Here is a tiny trained network, its code and every weight. The questions are about switching its units off for an input and a class, where a switched-off unit gives its printed mean instead of its output.

import numpy as np


def w(rows, s, z=0):
    codes = np.array(rows[::2]) - 128.0
    scale = np.full(codes.shape[1], s)
    scale[-1] = z or s
    return codes * scale


def f(y):
    return np.maximum(y, 0)


def log_softmax(a):
    a = a - a.max(-1, keepdims=True)
    return a - np.log(np.exp(a).sum(-1, keepdims=True))


def net(x, mask):
    res = np.array(x, float).reshape(1, 7) / 4 @ E
    y = f(res @ A[0][:, :-1].T + A[0][:, -1])
    res = res + np.where(mask, y, B[0][:, -1]) @ B[0][:, :-1]
    return log_softmax(res[-1] @ U[:, :-1].T + U[:, -1])


A, B = {}, {}
E = w([
[91,125,187,175,166,23,137],'x0',
[120,118,137,118,136,130,132],'x1',
[92,97,2,137,112,98,170],'x2',
[201,89,111,115,164,94,19],'x3',
[125,126,128,130,130,130,128],'x4',
[126,131,125,137,129,132,121],'x5',
[128,125,131,124,126,127,132],'x6',
],0.016)
A[0] = w([
[112,163,84,87,132,178,152,93],'N0',
[187,144,113,56,98,214,76,24],'N1',
[180,69,102,107,112,203,87,140],'N2',
[113,90,63,123,128,55,125,9],'N3',
[170,83,77,102,137,121,89,14],'N4',
[43,225,199,171,83,146,207,66],'N5',
[68,130,139,180,169,38,152,42],'N6',
[68,154,135,149,140,39,138,38],'N7',
[185,59,70,90,156,110,61,17],'N8',
[131,127,67,107,111,164,188,129],'N9',
[127,136,193,136,114,186,138,177],'N10',
[86,141,84,115,98,163,189,162],'N11',
[182,130,175,136,192,65,82,85],'N12',
[102,158,89,79,126,157,144,89],'N13',
[150,190,173,109,130,169,133,63],'N14',
[75,169,150,165,160,1,143,148],'N15',
[136,155,193,127,106,186,118,101],'N16',
[95,139,40,108,91,222,172,131],'N17',
[160,225,193,102,126,185,130,70],'N18',
[88,54,49,150,125,70,127,60],'N19',
[162,150,211,129,172,61,97,106],'N20',
[149,176,86,19,130,243,78,150],'N21',
],0.011,0.014)
B[0] = w([
[98,118,161,163,100,137,100,165],'N0',
[207,81,206,97,194,53,45,194],'N1',
[175,151,84,110,170,132,152,219],'N2',
[187,98,188,102,182,43,74,158],'N3',
[63,186,76,138,132,204,162,162],'N4',
[209,133,147,46,249,60,81,231],'N5',
[121,200,71,126,141,195,189,192],'N6',
[64,160,59,120,128,195,162,174],'N7',
[118,186,69,88,125,194,212,198],'N8',
[67,121,128,163,104,128,122,191],'N9',
[151,149,103,83,165,120,108,206],'N10',
[75,135,134,144,73,184,141,208],'N11',
[113,55,195,174,90,92,88,214],'N12',
[114,122,134,169,94,97,124,155],'N13',
[102,173,99,141,118,151,161,162],'N14',
[188,138,105,102,155,131,106,246],'N15',
[137,191,49,115,140,169,168,183],'N16',
[23,102,170,161,63,170,143,226],'N17',
[106,190,74,124,138,171,192,190],'N18',
[194,163,111,41,228,93,103,189],'N19',
[98,55,218,167,100,135,90,226],'N20',
[153,154,108,73,153,87,153,251],'N21',
],0.011,0.017)
U = w([
[97,193,32,156,167,160,227,252],'0',
[178,113,123,126,223,66,114,49],'1',
[59,35,156,245,81,119,149,59],'2',
],0.012,0.0029)

Each question gives the input, the list of numbers given to net, and the class t.
The units are the neurons (one row each of A and B). Each row of codes is followed by its name. A weight is (code - 128) times the scale printed after its matrix; where a second scale follows, it is the last column's (A, B and U).
mask holds one flag per neuron, in row order. A switched-off neuron (its flag False) gives its mean, the last column of its row in B, instead of its output. The means were averaged over made-up inputs and are rounded, as every weight is.
A unit's drop is (log p(t) with every unit on - log p(t) with that unit switched off) / (log p(t) with every unit on - log p(t) with every unit switched off).
The circuit of an input: a set's keep is (log p(t) with only the set's units on - log p(t) with every unit switched off) / (log p(t) with every unit on - log p(t) with every unit switched off). Starting from the 12 units with the biggest drops (on a tie, the unit counted first), units are removed one at a time, each time the one whose removal leaves the highest keep (on an exact tie, the one counted first), for as long as the keep stays at least 0.8.
circuit, biggest first: the units of the circuit, biggest drop first
unit that matters most: the unit with the biggest drop
k most important neurons: the k neurons with the biggest drops, biggest first
drop of u: that unit's drop, to one decimal
input [-6,-8,2,0,0,8,2], class 2: unit that matters most -> N17
input [8,8,-1,6,6,1,-2], class 2: circuit, biggest first -> N20; N12
input [7,-1,3,0,-6,1,-2], class 0: 4 most important neurons -> N6; N7; N1; N5
input [-5,-8,-8,-1,2,-2,5], class 0: 4 most important neurons -> N18; N16; N14; N5
input [4,2,7,1,-6,7,4], class 1: 4 most important neurons -> N3; N19; N8; N18
input [2,7,-1,-8,0,6,8], class 1: 2 most important neurons -> N5; N8
input [-5,7,7,7,-7,-6,8], class 0: 2 most important neurons -> N8; N4
input [-6,5,2,6,1,-1,3], class 0: 2 most important neurons -> N8; N4
input [1,-7,5,1,0,6,3], class 1: 2 most important neurons -> N19; N8
input [-8,-3,-3,1,2,8,3], class 1: 3 most important neurons -> N1; N6; N8
input [5,-7,-3,1,-6,-1,6], class 2: 2 most important neurons -> N5; N20
input [2,-8,-2,-7,1,-1,6], class 1: 2 most important neurons -> N5; N8
input [-5,-1,-8,0,-3,-5,0], class 0: 4 most important neurons -> N18; N16; N5; N14
input [-1,5,1,0,1,-5,-4], class 2: drop of N17 -> -0.1
input [0,-4,1,0,7,-6,1], class 2: drop of N10 -> 0.1
input [6,3,-4,-7,5,5,6], class 1: drop of N5 -> 6.4
input [3,3,-2,3,-6,-5,4], class 2: drop of N5 -> 0.2
